Each row has a class, written after it.
[-0.94 -0.16 -0.39  1.21 -0.71  0.54  3.14 -0.10  0.77  0.04  0.71 -0.24
  0.19  1.45 -0.17 -0.96 -0.41 -0.77  1.07  0.51  0.62  0.55 -0.28 -0.72
 -0.49  1.13  1.70  0.68 -0.67 -0.11  0.22  0.60  0.13  0.23 -1.78 -0.51
  0.60  0.62  0.27  2.14 -1.36 -0.47  0.40  0.11  0.28 -3.31 -0.37  0.19
  0.18 -1.40]
J731
[-0.14 -0.28  0.77  0.75  0.08  0.60  0.04  0.20  0.00 -0.38 -0.14  0.08
 -0.42  0.55  1.51  0.12  0.20 -0.37  0.07  0.15  0.12  0.09  0.26  0.00
  0.13  0.44  0.09  0.34 -0.15 -0.41 -0.34 -0.09 -0.42  0.09 -0.55  0.09
 -0.18 -0.18  0.29  1.39 -0.46 -0.05  0.07 -0.19  0.64 -0.36 -1.44  0.13
  0.42 -0.11]
J349
[-0.41 -0.05  1.28  0.43  0.25  0.99  0.00 -0.10  0.09 -0.08 -0.10  0.34
 -0.26  1.27  1.47  0.42 -0.24 -0.45 -0.04  0.14  0.12  0.28  0.83  0.33
 -0.25  0.55  0.02  0.17 -0.57 -0.11 -0.65 -0.42  0.36  0.26 -0.63 -0.13
  0.02 -0.21  0.66  1.08 -0.59  0.28  0.06 -0.10  0.83  0.32 -1.56  0.13
 -0.19  0.00]
J349
[-0.73  0.21 -0.77  0.41  0.29  0.40  1.36  0.01  0.40 -0.13  0.71 -0.10
 -0.22  1.17  0.10 -0.30 -1.11 -0.50  0.43 -0.07 -0.04  0.46  0.09 -0.41
 -0.12  0.89  0.51  0.55  0.22  0.04  0.96  0.09  0.51  0.33 -1.90 -0.33
  0.21 -0.55  0.12  1.11 -0.28  0.74  0.04 -0.11 -0.13 -2.61 -0.76 -0.17
  0.08 -0.78]
J731
[-2.68 -0.81  2.15  0.48 -1.45  0.50 -0.13 -1.05  0.43 -0.07 -1.70  0.20
  0.24  1.99 -0.44 -0.22  0.02  0.73  0.10 -0.56 -0.44  0.95  0.34  1.30
 -0.89 -0.45 -0.32  0.46 -1.36  0.59 -1.51  0.09  0.83  0.48  1.76 -0.26
 -0.22  2.97 -0.10 -2.05 -0.83 -0.06  0.33 -0.37  1.01  0.77 -1.00  0.17
 -0.27  0.03]
J157
[-0.36 -0.38  1.24  0.87 -0.38  0.51  0.30 -0.11  0.35 -0.16 -0.65  0.15
 -0.17  0.50  0.59 -0.02  0.31  0.00  0.39  0.01 -0.01  0.16 -0.34  0.40
 -0.27  0.14  0.28  0.38 -0.47 -0.02 -0.79  0.17 -0.31 -0.22  0.24 -0.06
 -0.15  1.09  0.07  0.39 -0.54 -0.12  0.38 -0.34  1.20 -0.25 -1.43  0.08
  0.11  0.09]
J349
[-1.07 -0.58  1.82  0.80 -1.03  0.53  0.34 -0.60  0.37 -0.15 -0.77  0.03
  0.18  1.04  0.86  0.15  0.08  0.35  0.68 -0.27 -0.08  0.42 -0.15  0.27
 -0.47 -0.05 -0.07  0.08 -0.97 -0.08 -1.03  0.19 -0.08  0.65  0.63 -0.32
 -0.17  1.53  0.16 -0.39 -1.26 -0.36  0.21 -0.44  1.69 -0.47 -1.37  0.36
  0.07 -0.13]
J349
[-1.30 -0.24 -0.27 -0.06 -0.38 -0.29  0.69 -0.18  0.49  0.02  0.09 -0.10
  0.31  0.68 -0.29 -0.24 -0.94  0.01  1.04 -0.43 -0.28  0.71 -0.69 -0.11
 -0.20  0.01 -0.18  0.18 -0.25  0.21  0.72  0.43 -0.10  0.71 -0.54 -0.35
  0.09  0.48 -0.34 -0.38 -0.26  0.21  0.31 -0.74  0.25 -1.80 -1.11 -0.12
  0.04 -0.44]
J731
[-1.22 -0.08 -0.47  0.31  0.16  0.60  0.76  0.18  0.10  0.09  0.54  0.28
  0.05  0.94 -0.09  0.00 -0.86 -0.66  0.68  0.04  0.02  0.65  0.00 -0.03
 -0.10  1.65  0.31  0.79 -0.16  0.24  0.43  0.18  0.04  0.14 -1.60 -0.34
  0.35 -0.38  0.19  1.33 -0.20  0.36  0.40 -0.12  0.73 -2.12 -1.07 -0.21
  0.06 -0.66]
J731
[ 0.10 -0.04  0.98  0.12 -0.45 -0.01  1.08  0.00 -0.26  0.07  0.12 -0.14
 -0.45  1.47  1.15 -0.72 -0.16 -0.09 -0.51  0.08  0.46 -0.12  0.50  0.59
 -0.42  0.21  0.29 -0.37 -0.67 -0.63 -0.23 -0.04  0.37  0.72  0.03 -0.73
  0.11  0.15  0.22 -0.26 -0.71 -0.17 -0.53  0.10 -1.68 -1.30  0.28  0.22
 -0.04 -0.45]
J157
[-0.03  0.10  0.69  0.60 -0.14  0.52  1.41  0.01  0.33  0.00  0.13  0.05
 -0.45  1.63  0.90 -0.58 -0.15 -0.51 -0.47  0.18  0.46 -0.02  0.84  0.29
 -0.40  0.68  0.81  0.10 -0.62 -0.44 -0.36  0.04  0.52  0.03 -0.48 -0.43
  0.14  0.27  0.48  0.90 -0.91 -0.03 -0.32  0.24 -1.07 -1.64  0.29  0.23
 -0.07 -0.66]
J157
[ 0.36  0.41 -1.61  0.26  1.25  0.34  1.29  0.68  0.19 -0.02  1.21 -0.19
 -0.48  0.86  0.35 -0.45 -1.30 -0.96  0.33  0.44  0.25  0.04  0.33 -0.61
 -0.01  1.18  0.95  0.71  0.59 -0.18  1.76  0.21 -0.03 -0.18 -2.78 -0.18
  0.49 -1.67  0.09  2.34  0.71  0.38 -0.07  0.15 -1.11 -3.31 -0.32 -0.38
  0.09 -0.73]
J731
[ 0.71 -0.39  1.10  0.89 -0.57  0.80  3.21  0.44  0.59  0.10  0.61 -0.23
 -0.16  1.72  2.71  0.44  0.25 -0.95  1.33  0.57  0.73  0.17  0.58 -0.73
 -0.30  1.10  1.53 -0.14 -1.42 -1.39 -0.92  0.40 -1.00  0.58 -0.61 -0.66
  0.17  0.22  0.79  2.78 -2.80 -1.23  0.01  0.01  0.06 -3.31 -0.76  0.49
  0.39 -1.08]
J349
[-0.18  0.28 -1.24  0.25  0.61  0.47  1.42  0.40  0.50  0.02  0.81 -0.15
 -0.17  0.67  0.11 -0.59 -1.06 -0.73  0.52  0.07  0.10  0.21 -0.23 -0.44
 -0.01  0.73  0.62  0.68  0.44 -0.03  1.41  0.23  0.07  0.10 -1.98 -0.30
  0.38 -1.09 -0.04  1.42  0.33  0.38  0.06 -0.12 -0.56 -3.06 -0.69 -0.34
  0.01 -0.58]
J731
[ 0.06 -0.61  0.51  0.74  0.05  0.69  0.43 -0.18  0.23 -0.07 -0.58  0.21
 -0.34  0.31  0.63 -0.25  0.33 -0.52 -0.22  0.16 -0.05  0.32 -0.03 -0.51
 -0.13  0.49  0.77  0.84 -0.05 -0.12 -0.45  0.03 -0.70 -0.30 -0.38  0.13
 -0.21  0.71  0.26  1.55 -0.39 -0.34  0.55  0.12  1.42 -0.80 -1.19 -0.05
 -0.16 -0.12]
J349
[-0.06 -0.09  0.37  0.81  0.00  0.53  1.32  0.02  0.43 -0.08 -0.06  0.11
 -0.73  1.65  0.31 -1.02 -0.17 -0.60 -0.65  0.37  0.46  0.08  0.65  0.42
 -0.19  0.71  1.19  0.42 -0.37 -0.25 -0.28  0.04  0.36 -0.32 -0.91 -0.39
  0.06  0.60  0.37  1.14 -0.64 -0.42  0.12  0.61 -1.18 -1.98  0.29  0.09
  0.12 -0.70]
J157
[-0.76  0.09 -0.84  0.12  0.58  0.44  0.18  0.30  0.23 -0.11  0.69  0.14
 -0.11  0.77  0.22 -0.25 -1.07 -0.73  0.00  0.00  0.07  0.30  0.16  0.13
  0.03  0.79  0.22  0.81  0.38  0.23  1.09 -0.10  0.74  0.22 -2.21 -0.17
  0.46 -1.16  0.17  1.12  0.55  0.74 -0.15 -0.14 -0.23 -1.16 -1.13 -0.10
  0.05 -0.39]
J731
[ 1.92  0.32  0.11  0.63  0.79  0.24  1.27  1.07  0.21 -0.06  0.80 -0.05
 -0.79  0.57  2.39 -0.30  0.03 -1.00 -0.09  0.33  0.75 -0.43  0.56 -0.41
  0.09  0.80  1.09 -0.03  0.19 -1.04  0.58 -0.07 -0.86 -0.18 -1.40 -0.11
 -0.02 -1.49  0.51  2.46 -0.39 -0.35 -0.22  0.15 -0.98 -2.15 -0.69  0.40
  0.33 -0.51]
J349
[-0.48 -0.24  0.97  0.75 -0.75  0.53  1.44 -0.01  0.45  0.05 -0.11 -0.02
 -0.20  1.75  0.19 -0.64 -0.07 -0.24 -0.19  0.19  0.54  0.19  0.55  0.24
 -0.55  0.54  0.76  0.45 -0.93 -0.27 -0.58 -0.06  0.40  0.34 -0.13 -0.49
  0.04  1.03  0.42  0.65 -0.92 -0.38  0.02  0.38 -0.59 -1.72  0.15  0.31
 -0.07 -0.80]
J157
[ 0.49 -0.20  1.13  0.47 -0.44  0.17  1.50  0.36  0.32 -0.10  0.43 -0.15
 -0.20  0.94  1.69 -0.27  0.00 -0.39  0.40  0.20  0.38  0.01  0.19 -0.29
 -0.04  0.53  0.73 -0.24 -0.49 -0.74 -0.04  0.18 -0.73  0.26 -0.46 -0.43
  0.02  0.08  0.10  1.34 -1.12 -0.45 -0.14 -0.15 -0.02 -2.41 -0.76  0.44
  0.01 -0.67]
J349
